Below is a small trained network, with its code and all its weights. Each question gives an input and a class and asks what happens when units are switched off, that is, made to give their printed mean instead of their output.

import numpy as np


def w(rows, s, z=0):
    codes = np.array(rows[::2]) - 128.0
    scale = np.full(codes.shape[1], s)
    scale[-1] = z or s
    return codes * scale


def f(y):
    return np.maximum(y, 0)


def log_softmax(a):
    a = a - a.max(-1, keepdims=True)
    return a - np.log(np.exp(a).sum(-1, keepdims=True))


def net(x, mask):
    res = np.array(x, float).reshape(1, 5) / 4 @ E
    y = f(res @ A[0][:, :-1].T + A[0][:, -1])
    res = res + np.where(mask, y, B[0][:, -1]) @ B[0][:, :-1]
    return log_softmax(res[-1] @ U[:, :-1].T + U[:, -1])


A, B = {}, {}
E = w([
[158,125,134,134,147,119,131,162,137,132,254],'x0',
[143,190,135,115,132,143,250,121,110,131,125],'x1',
[134,126,42,123,176,126,127,106,120,110,128],'x2',
[129,128,128,128,129,128,128,128,128,128,128],'x3',
[128,128,129,128,129,129,128,128,128,129,128],'x4',
],0.013)
A[0] = w([
[146,105,125,127,140,122,62,161,135,131,198,142],'N0',
[145,115,134,125,143,117,94,148,135,125,172,147],'N1',
[138,122,129,129,128,118,129,127,131,124,51,232],'N2',
[125,121,125,123,149,125,106,122,124,118,128,131],'N3',
[132,128,5,129,203,127,130,92,124,115,131,151],'N4',
[121,113,129,132,114,122,98,129,130,118,134,180],'N5',
[116,140,99,116,155,140,117,88,116,119,87,129],'N6',
[139,140,134,129,141,129,158,134,124,131,162,76],'N7',
[124,127,220,127,67,129,126,142,127,128,130,254],'N8',
[144,155,137,117,145,131,227,130,124,131,120,136],'N9',
[126,133,118,121,141,136,121,109,120,128,111,128],'N10',
[127,149,125,125,113,126,197,102,119,132,62,126],'N11',
[127,143,128,125,121,132,164,113,123,128,94,127],'N12',
[138,120,111,130,148,119,130,121,113,125,161,96],'N13',
[133,140,115,127,140,132,138,118,121,127,130,105],'N14',
[127,114,130,123,128,129,91,125,134,130,94,179],'N15',
[105,124,148,133,79,130,129,110,113,121,106,161],'N16',
[121,106,133,127,126,128,54,116,131,128,73,203],'N17',
[136,140,109,131,147,129,148,115,122,127,129,96],'N18',
[155,144,147,124,164,130,190,150,130,125,202,56],'N19',
[128,118,128,125,127,130,99,125,134,131,101,171],'N20',
],0.017,0.005)
B[0] = w([
[101,67,132,135,118,133,182,221,168,73,131,220],'N0',
[112,92,136,140,129,133,163,201,142,109,137,186],'N1',
[20,164,126,114,115,156,88,5,142,119,91,212],'N2',
[121,138,91,139,71,136,131,105,127,96,177,153],'N3',
[134,50,70,114,224,113,115,74,65,58,174,249],'N4',
[81,109,139,123,174,102,108,172,147,161,90,170],'N5',
[104,37,160,161,71,96,135,122,73,176,126,190],'N6',
[170,145,112,126,130,115,108,122,100,163,129,168],'N7',
[113,199,155,146,45,141,155,189,188,196,94,220],'N8',
[227,147,223,125,97,201,120,63,90,104,125,241],'N9',
[119,90,143,141,106,115,133,126,106,149,129,153],'N10',
[94,96,194,134,128,168,163,136,169,56,129,224],'N11',
[108,105,165,128,126,145,143,137,152,88,126,181],'N12',
[158,172,100,110,172,145,123,145,169,97,129,160],'N13',
[126,122,157,121,181,119,115,142,136,145,82,146],'N14',
[120,154,92,123,136,105,114,104,123,167,130,182],'N15',
[136,204,101,102,172,153,125,122,175,83,140,173],'N16',
[116,181,60,119,139,87,94,90,110,196,133,226],'N17',
[127,117,171,117,201,118,107,148,140,153,63,155],'N18',
[233,160,107,131,124,88,85,139,73,203,139,219],'N19',
[122,149,99,125,134,112,115,112,121,157,129,171],'N20',
],0.025,0.017)
U = w([
[85,252,70,100,92,92,73,120,186,243,69,233],'0',
[83,110,34,112,148,51,58,58,55,171,164,152],'1',
[83,98,157,190,40,106,238,235,205,145,100,250],'2',
[101,55,79,116,186,114,199,180,156,15,186,158],'3',
[105,192,193,129,35,206,199,110,216,66,80,98],'4',
[99,41,190,125,156,163,155,71,89,29,103,28],'5',
[205,207,153,164,16,116,118,149,90,254,135,57],'6',
[228,143,102,72,209,111,46,105,56,135,173,13],'7',
],0.0042,0.0012)

Each question gives the input, the list of numbers given to net, and the class t.
The units are the neurons (one row each of A and B). Each row of codes is followed by its name. A weight is (code - 128) times the scale printed after its matrix; where a second scale follows, it is the last column's (A, B and U).
mask holds one flag per neuron, in row order. A switched-off neuron (its flag False) gives its mean, the last column of its row in B, instead of its output. The means were averaged over made-up inputs and are rounded, as every weight is.
A unit's drop is (log p(t) with every unit on - log p(t) with that unit switched off) / (log p(t) with every unit on - log p(t) with every unit switched off).
The circuit of an input: a set's keep is (log p(t) with only the set's units on - log p(t) with every unit switched off) / (log p(t) with every unit on - log p(t) with every unit switched off). Starting from the 12 units with the biggest drops (on a tie, the unit counted first), units are removed one at a time, each time the one whose removal leaves the highest keep (on an exact tie, the one counted first), for as long as the keep stays at least 0.8.
circuit, biggest first: the units of the circuit, biggest drop first
most important unit: the unit with the biggest drop
k most important neurons: the k neurons with the biggest drops, biggest first
drop of u: that unit's drop, to one decimal
input [-6,0,6,5,-5], class 1: most important unit => N9
input [-8,2,-1,2,8], class 4: circuit, biggest first => (N4, N11)
input [0,-5,4,3,3], class 1: 2 most important neurons => (N11, N17)
input [-1,8,-2,-1,6], class 4: circuit, biggest first => (N11, N4)
input [4,-8,1,-7,-2], class 3: 2 most important neurons => (N8, N0)
input [-8,2,0,5,-2], class 4: circuit, biggest first => (N4, N11)
input [0,0,8,0,2], class 1: 3 most important neurons => (N11, N0, N9)
input [6,7,0,7,1], class 6: 2 most important neurons => (N4, N19)
input [8,0,6,-3,-7], class 3: 2 most important neurons => (N0, N1)
input [6,1,-8,6,4], class 6: 2 most important neurons => (N19, N11)
input [1,-3,-7,-5,6], class 2: 3 most important neurons => (N2, N19, N0)
input [0,5,-3,2,8], class 4: 3 most important neurons => (N17, N11, N6)
input [1,5,6,-6,7], class 7: 3 most important neurons => (N19, N0, N2)
input [1,0,0,7,-7], class 2: most important unit => N4
input [1,-7,-1,3,5], class 2: 2 most important neurons => (N0, N4)
input [0,0,7,3,8], class 1: 3 most important neurons => (N11, N0, N9)
input [5,8,1,-6,1], class 7: 2 most important neurons => (N8, N6)
input [1,-2,-7,7,2], class 2: 2 most important neurons => (N2, N19)
input [1,-5,-4,4,-5], class 2: 2 most important neurons => (N0, N2)
input [2,8,-5,8,8], class 6: circuit, biggest first => (N19)
input [3,-8,1,-6,3], class 3: 2 most important neurons => (N0, N8)
input [2,8,0,0,8], class 6: drop of N19 => 2.0
input [-2,-3,0,-1,1], class 0: drop of N4 => 1.5
input [3,-7,8,0,5], class 3: drop of N0 => 0.2
input [2,5,-6,6,2], class 6: drop of N19 => 0.1
